Below is a small trained network, with its code and all its weights. Each question gives an input and a class and asks what happens when units are switched off, that is, made to give their printed mean instead of their output.

import numpy as np


def w(rows, s, z=0):
    codes = np.array(rows[::2]) - 128.0
    scale = np.full(codes.shape[1], s)
    scale[-1] = z or s
    return codes * scale


def f(y):
    return np.maximum(y, 0)


def log_softmax(a):
    a = a - a.max(-1, keepdims=True)
    return a - np.log(np.exp(a).sum(-1, keepdims=True))


def net(x, mask):
    res = np.array(x, float).reshape(1, 4) / 4 @ E
    y = f(res @ A[0][:, :-1].T + A[0][:, -1])
    res = res + np.where(mask, y, B[0][:, -1]) @ B[0][:, :-1]
    return log_softmax(res[-1] @ U[:, :-1].T + U[:, -1])


A, B = {}, {}
E = w([
[246,157,114,131,100,12,68,222],'x0',
[69,95,102,231,2,134,166,207],'x1',
[160,225,225,205,70,107,144,32],'x2',
[150,30,248,181,234,83,203,174],'x3',
],0.0071)
A[0] = w([
[147,168,182,176,98,99,146,86,100],'neuron 0',
[107,58,98,93,163,136,111,196,78],'neuron 1',
[141,155,164,49,187,181,92,100,166],'neuron 2',
[156,137,119,59,186,104,107,51,72],'neuron 3',
[108,243,30,51,30,174,2,116,109],'neuron 4',
[143,77,224,183,198,69,204,176,76],'neuron 5',
[105,82,81,99,170,155,140,177,254],'neuron 6',
[129,201,123,130,71,114,130,69,115],'neuron 7',
[119,41,71,76,152,155,95,178,91],'neuron 8',
[85,148,127,206,74,170,158,189,174],'neuron 9',
[135,168,198,176,71,131,100,81,95],'neuron 10',
[89,70,99,79,163,131,134,181,159],'neuron 11',
[166,185,187,182,117,143,112,81,69],'neuron 12',
[172,162,123,86,205,136,134,79,196],'neuron 13',
[105,116,84,210,91,127,183,165,76],'neuron 14',
[150,178,105,65,183,91,85,71,128],'neuron 15',
[65,100,113,195,65,115,154,157,124],'neuron 16',
[109,95,123,167,165,185,159,65,86],'neuron 17',
[74,142,111,117,145,217,175,84,82],'neuron 18',
[229,120,122,119,111,59,93,164,54],'neuron 19',
[37,104,141,77,135,211,179,64,168],'neuron 20',
[224,198,93,105,98,61,63,197,94],'neuron 21',
[64,132,97,227,69,123,162,204,101],'neuron 22',
[137,215,209,193,126,146,136,98,169],'neuron 23',
[140,61,221,189,196,74,185,193,121],'neuron 24',
[73,139,127,122,147,206,196,57,123],'neuron 25',
[206,110,113,125,129,78,74,199,203],'neuron 26',
[102,96,29,58,124,160,80,200,114],'neuron 27',
[218,162,110,143,128,44,128,154,155],'neuron 28',
[171,123,181,99,197,139,138,124,121],'neuron 29',
[145,158,144,66,198,107,98,69,72],'neuron 30',
],0.0079,0.0074)
B[0] = w([
[163,186,189,81,188,182,162,115,178],'neuron 0',
[171,165,179,110,187,169,131,102,176],'neuron 1',
[135,116,130,106,85,78,147,164,216],'neuron 2',
[150,66,121,57,110,100,106,168,184],'neuron 3',
[96,50,144,164,134,116,37,2,254],'neuron 4',
[99,78,168,158,133,145,58,50,220],'neuron 5',
[144,199,161,137,128,99,153,110,245],'neuron 6',
[144,131,186,126,154,125,105,82,177],'neuron 7',
[173,177,173,105,185,150,126,120,191],'neuron 8',
[158,120,122,87,73,72,129,139,210],'neuron 9',
[192,169,182,101,164,161,140,103,179],'neuron 10',
[152,191,197,136,152,129,129,104,202],'neuron 11',
[166,150,193,73,173,175,138,135,169],'neuron 12',
[128,110,109,106,83,54,132,172,226],'neuron 13',
[181,83,139,74,100,108,103,166,170],'neuron 14',
[136,99,120,109,97,97,117,149,204],'neuron 15',
[184,93,132,62,85,57,102,184,191],'neuron 16',
[91,132,124,153,95,194,137,169,169],'neuron 17',
[112,131,120,183,84,218,116,186,182],'neuron 18',
[106,107,136,155,109,221,126,194,176],'neuron 19',
[67,165,122,154,80,161,122,185,237],'neuron 20',
[91,134,132,191,80,205,112,197,208],'neuron 21',
[164,81,127,53,100,81,117,160,199],'neuron 22',
[155,189,172,114,177,107,170,136,216],'neuron 23',
[95,85,139,171,129,123,50,54,238],'neuron 24',
[107,144,147,163,105,159,96,188,205],'neuron 25',
[92,169,145,162,91,150,152,150,228],'neuron 26',
[169,183,186,107,182,137,123,79,213],'neuron 27',
[78,160,121,171,84,175,146,178,206],'neuron 28',
[125,88,129,103,70,90,82,116,187],'neuron 29',
[171,73,107,82,95,100,121,183,184],'neuron 30',
],0.0084,0.01)
U = w([
[71,141,124,185,90,193,126,213,113],'0',
[181,61,119,48,93,43,122,178,111],'1',
[96,64,136,172,136,115,86,10,130],'2',
[204,210,163,99,200,145,145,107,117],'3',
[81,203,113,167,103,16,161,125,252],'4',
[125,106,75,146,153,123,156,124,110],'5',
[125,125,84,133,156,114,177,129,111],'6',
[139,113,75,135,158,131,167,115,112],'7',
],0.012)

Each question gives the input, the list of numbers given to net, and the class t.
The units are the neurons (one row each of A and B). Each row of codes is followed by its name. A weight is (code - 128) times the scale printed after its matrix; where a second scale follows, it is the last column's (A, B and U).
mask holds one flag per neuron, in row order. A switched-off neuron (its flag False) gives its mean, the last column of its row in B, instead of its output. The means were averaged over made-up inputs and are rounded, as every weight is.
A unit's drop is (log p(t) with every unit on - log p(t) with that unit switched off) / (log p(t) with every unit on - log p(t) with every unit switched off).
The circuit of an input: a set's keep is (log p(t) with only the set's units on - log p(t) with every unit switched off) / (log p(t) with every unit on - log p(t) with every unit switched off). Starting from the 12 units with the biggest drops (on a tie, the unit counted first), units are removed one at a time, each time the one whose removal leaves the highest keep (on an exact tie, the one counted first), for as long as the keep stays at least 0.8.
circuit, biggest first: the units of the circuit, biggest drop first
unit that matters most: the unit with the biggest drop
top k neurons: the k neurons with the biggest drops, biggest first
drop of u: that unit's drop, to one decimal
input [6,3,-6,3], class 0: circuit, biggest first -> neuron 26
input [-6,5,-5,7], class 2: top 4 neurons -> neuron 24; neuron 5; neuron 21; neuron 28
input [-4,7,-8,6], class 3: circuit, biggest first -> neuron 1; neuron 8
input [1,7,7,1], class 1: top 3 neurons -> neuron 22; neuron 16; neuron 9
input [1,7,-7,4], class 1: top 2 neurons -> neuron 22; neuron 16
input [-7,-4,-7,0], class 0: top 2 neurons -> neuron 20; neuron 18
input [-4,1,-7,-7], class 2: top 2 neurons -> neuron 4; neuron 23
input [6,-5,-7,8], class 2: top 2 neurons -> neuron 24; neuron 5
input [2,7,-4,6], class 1: top 4 neurons -> neuron 22; neuron 16; neuron 4; neuron 14
input [3,1,-2,-2], class 4: top 4 neurons -> neuron 18; neuron 20; neuron 25; neuron 17
input [0,1,-6,-6], class 2: top 2 neurons -> neuron 4; neuron 23
input [7,7,-1,-8], class 2: top 2 neurons -> neuron 4; neuron 20
input [-2,5,2,8], class 2: top 2 neurons -> neuron 24; neuron 5
input [-6,-6,6,-4], class 0: unit that matters most -> neuron 20
input [3,1,0,5], class 2: top 2 neurons -> neuron 24; neuron 5
input [-3,-2,0,8], class 2: drop of neuron 24 -> 0.0
input [-7,-8,6,8], class 1: drop of neuron 21 -> 0.1
input [-6,-7,2,3], class 1: drop of neuron 30 -> 0.2
